Below is a small trained network, with its code and all its weights. Each question gives an input and a class and asks what happens when units are switched off, that is, made to give their printed mean instead of their output.

import numpy as np


def w(rows, s, z=0):
    codes = np.array(rows[::2]) - 128.0
    scale = np.full(codes.shape[1], s)
    scale[-1] = z or s
    return codes * scale


def norm(h):
    return h / np.sqrt((h * h).mean(-1, keepdims=True) + 1e-5)


def f(y):
    return np.maximum(y, 0)


def log_softmax(a):
    a = a - a.max(-1, keepdims=True)
    return a - np.log(np.exp(a).sum(-1, keepdims=True))


def net(x, mask):
    res = np.array(x, float).reshape(1, 5) / 4 @ E
    u = 0
    for l in range(2):
        y = f(norm(res) @ A[l][:, :-1].T + A[l][:, -1])
        res = res + np.where(mask[u : u + 12], y, B[l][:, -1]) @ B[l][:, :-1]
        u += 12
    return log_softmax(norm(res)[-1] @ U[:, :-1].T + U[:, -1])


A, B = {}, {}
E = w([
[70,254,94],'x0',
[173,101,63],'x1',
[154,197,193],'x2',
[5,42,162],'x3',
[63,119,29],'x4',
],0.0042)
A[0] = w([
[154,74,171,85],'L0N1',
[90,145,228,188],'L0N2',
[130,2,124,94],'L0N3',
[169,249,91,81],'L0N4',
[67,118,227,80],'L0N5',
[224,162,125,126],'L0N6',
[219,133,97,91],'L0N7',
[89,238,230,1],'L0N8',
[62,203,54,132],'L0N9',
[144,148,64,94],'L0N10',
[104,180,187,26],'L0N11',
[158,120,152,70],'L0N12',
],0.0096,0.003)
B[0] = w([
[166,152,102,191],'L0N1',
[136,168,157,252],'L0N2',
[60,109,184,252],'L0N3',
[105,83,167,239],'L0N4',
[130,169,214,221],'L0N5',
[171,98,132,219],'L0N6',
[146,70,96,198],'L0N7',
[223,252,153,234],'L0N8',
[104,153,17,249],'L0N9',
[84,110,83,175],'L0N10',
[172,200,133,174],'L0N11',
[152,118,136,149],'L0N12',
],0.017,0.0043)
A[1] = w([
[115,139,154,23],'L1N1',
[158,184,128,52],'L1N2',
[84,3,92,60],'L1N3',
[203,167,73,52],'L1N4',
[213,52,143,57],'L1N5',
[238,105,241,155],'L1N6',
[183,86,78,83],'L1N7',
[112,70,116,81],'L1N8',
[128,93,3,92],'L1N9',
[112,175,129,54],'L1N10',
[186,199,173,5],'L1N11',
[178,127,194,212],'L1N12',
],0.011,0.0024)
B[1] = w([
[94,139,126,135],'L1N1',
[192,161,136,165],'L1N2',
[217,113,205,208],'L1N3',
[111,44,183,166],'L1N4',
[101,56,68,177],'L1N5',
[32,102,84,254],'L1N6',
[183,90,93,161],'L1N7',
[166,116,163,160],'L1N8',
[110,205,64,203],'L1N9',
[156,78,137,146],'L1N10',
[249,156,167,198],'L1N11',
[64,155,89,211],'L1N12',
],0.017,0.0076)
U = w([
[64,198,41,178],'0',
[208,233,187,193],'1',
[184,92,94,124],'2',
[99,41,84,168],'3',
[7,150,210,138],'4',
[69,143,156,2],'5',
[131,67,243,103],'6',
],0.014,0.0054)

Each question gives the input, the list of numbers given to net, and the class t.
The units are the neurons (one row each of A and B). Each row of codes is followed by its name. A weight is (code - 128) times the scale printed after its matrix; where a second scale follows, it is the last column's (A, B and U).
mask holds one flag per neuron, layer by layer. A switched-off neuron (its flag False) gives its mean, the last column of its row in B, instead of its output. The means were averaged over made-up inputs and are rounded, as every weight is.
A unit's drop is (log p(t) with every unit on - log p(t) with that unit switched off) / (log p(t) with every unit on - log p(t) with every unit switched off).
The circuit of an input: a set's keep is (log p(t) with only the set's units on - log p(t) with every unit switched off) / (log p(t) with every unit on - log p(t) with every unit switched off). Starting from the 12 units with the biggest drops (on a tie, the unit counted first), units are removed one at a time, each time the one whose removal leaves the highest keep (on an exact tie, the one counted first), for as long as the keep stays at least 0.8.
units of the circuit, in order: the units of the circuit, biggest drop first
k most important neurons: the k neurons with the biggest drops, biggest first
drop of u: that unit's drop, to one decimal
input [-3,8,-4,-2,3], class 6: 2 most important neurons -> (L1N3, L0N9)
input [2,7,7,8,1], class 1: units of the circuit, in order -> (L1N6)
input [-2,7,6,6,-7], class 4: 2 most important neurons -> (L1N6, L0N8)
input [1,7,-7,3,-5], class 6: 2 most important neurons -> (L0N8, L0N3)
input [-3,-8,-3,0,-2], class 4: 2 most important neurons -> (L1N6, L0N9)
input [-7,-5,-7,2,-2], class 4: 2 most important neurons -> (L0N3, L0N9)
input [-7,3,-1,3,1], class 6: 2 most important neurons -> (L0N8, L0N3)
input [-5,3,6,2,-6], class 3: 3 most important neurons -> (L1N6, L0N8, L1N5)
input [-8,-6,-4,0,4], class 6: 2 most important neurons -> (L0N8, L0N2)
input [5,2,-6,-8,-6], class 3: 2 most important neurons -> (L0N6, L1N5)
input [1,-1,-4,-6,-3], class 2: 2 most important neurons -> (L0N7, L0N8)
input [-2,2,-3,-1,-4], class 3: drop of L0N9 -> 0.1
input [-8,4,-4,1,6], class 6: drop of L0N3 -> 0.3
input [-7,0,-6,2,-5], class 4: units of the circuit, in order -> (L0N3)
input [-4,3,3,7,4], class 4: drop of L1N11 -> 0.2
